Here is a tiny trained network, its code and every weight. The questions are about switching its units off for an input and a class, where a switched-off unit gives its printed mean instead of its output.

import numpy as np


def w(rows, s, z=0):
    codes = np.array(rows[::2]) - 128.0
    scale = np.full(codes.shape[1], s)
    scale[-1] = z or s
    return codes * scale


def f(y):
    return y / 2 * (1 + np.tanh(0.7978845608 * (y + 0.044715 * y**3)))


def log_softmax(a):
    a = a - a.max(-1, keepdims=True)
    return a - np.log(np.exp(a).sum(-1, keepdims=True))


def net(x, mask):
    res = np.array(x, float).reshape(1, 5) / 4 @ E
    y = f(res @ A[0][:, :-1].T + A[0][:, -1])
    res = res + np.where(mask, y, B[0][:, -1]) @ B[0][:, :-1]
    return log_softmax(res[-1] @ U[:, :-1].T + U[:, -1])


A, B = {}, {}
E = w([
[167,154,170,131,199,128,231,175,111,130,212,64],'x0',
[31,59,90,183,143,147,108,89,85,139,161,46],'x1',
[190,3,254,119,122,42,135,138,37,212,29,117],'x2',
[187,173,87,214,18,215,143,200,159,116,171,76],'x3',
[122,97,147,124,116,150,141,119,150,97,156,130],'x4',
],0.0075)
A[0] = w([
[234,154,151,95,94,118,153,130,168,128,93,184,39],'n1',
[86,66,89,185,111,126,118,114,104,174,115,25,27],'n2',
[198,133,113,202,20,165,127,157,133,141,128,79,46],'n3',
[218,146,153,157,150,114,176,138,109,129,200,45,118],'n4',
[127,98,97,154,8,125,47,108,141,110,64,172,43],'n5',
[187,48,194,148,82,109,136,137,91,157,81,101,2],'n6',
],0.012,0.0057)
B[0] = w([
[90,84,194,180,76,162,54,133,8,50,246,107,199],'n1',
[154,141,223,148,78,179,91,151,37,39,218,172,198],'n2',
[101,117,117,66,178,18,85,44,117,93,77,190,217],'n3',
[137,104,141,128,158,209,186,132,127,206,101,114,211],'n4',
[162,119,158,127,198,202,253,166,129,219,139,69,231],'n5',
[106,214,1,115,151,152,130,91,218,114,132,143,255],'n6',
],0.0098,0.012)
U = w([
[120,236,1,149,95,188,117,129,196,105,175,129,93],'0',
[128,128,180,169,69,157,102,166,52,89,176,128,81],'1',
[147,97,170,119,150,149,218,159,99,190,96,86,84],'2',
[137,125,127,152,90,121,146,127,103,125,74,125,250],'3',
[107,87,151,55,156,40,127,75,89,119,80,160,130],'4',
[127,108,116,149,41,34,118,216,205,136,62,82,141],'5',
],0.0083,0.014)

Each question gives the input, the list of numbers given to net, and the class t.
The units are the neurons (one row each of A and B). Each row of codes is followed by its name. A weight is (code - 128) times the scale printed after its matrix; where a second scale follows, it is the last column's (A, B and U).
mask holds one flag per neuron, in row order. A switched-off neuron (its flag False) gives its mean, the last column of its row in B, instead of its output. The means were averaged over made-up inputs and are rounded, as every weight is.
A unit's drop is (log p(t) with every unit on - log p(t) with that unit switched off) / (log p(t) with every unit on - log p(t) with every unit switched off).
The circuit of an input: a set's keep is (log p(t) with only the set's units on - log p(t) with every unit switched off) / (log p(t) with every unit on - log p(t) with every unit switched off). Starting from all 6 units, units are removed one at a time, each time the one whose removal leaves the highest keep (on an exact tie, the one counted first), for as long as the keep stays at least 0.8.
units of the circuit, in order: the units of the circuit, biggest drop first
unit that matters most: the unit with the biggest drop
k most important neurons: the k neurons with the biggest drops, biggest first
drop of u: that unit's drop, to one decimal
input [6,8,4,-5,6], class 1: unit that matters most : n2
input [-4,0,-2,-1,1], class 2: 2 most important neurons : [n6, n3]
input [3,-6,-2,1,0], class 1: 2 most important neurons : [n1, n6]
input [6,-6,6,5,3], class 0: 3 most important neurons : [n6, n5, n2]
input [-1,3,-1,5,4], class 4: 2 most important neurons : [n3, n6]
input [6,-6,-3,-4,-2], class 1: units of the circuit, in order : [n6, n1]
input [-7,-2,-4,-4,0], class 2: units of the circuit, in order : [n5, n6]
input [-8,7,4,-1,-3], class 2: 2 most important neurons : [n5, n1]
input [-5,7,-1,5,0], class 1: 2 most important neurons : [n2, n6]
input [6,2,-5,2,6], class 2: 2 most important neurons : [n6, n4]
input [1,-1,-1,2,-3], class 5: 3 most important neurons : [n6, n5, n2]
input [-1,6,-3,-3,-4], class 1: units of the circuit, in order : [n6, n2]
input [-8,-6,2,5,-2], class 2: 2 most important neurons : [n5, n2]
input [7,-2,0,5,-5], class 2: units of the circuit, in order : [n4]
input [-5,0,-3,3,8], class 3: 3 most important neurons : [n6, n4, n3]
input [2,-2,1,4,0], class 4: units of the circuit, in order : [n3, n5]
input [-1,0,-4,5,-7], class 3: drop of n4 : -0.1
input [-8,6,-1,0,-1], class 2: drop of n1 : 0.2
input [-7,6,-5,8,4], class 4: drop of n3 : 0.9
input [2,5,-1,4,3], class 1: units of the circuit, in order : [n2]
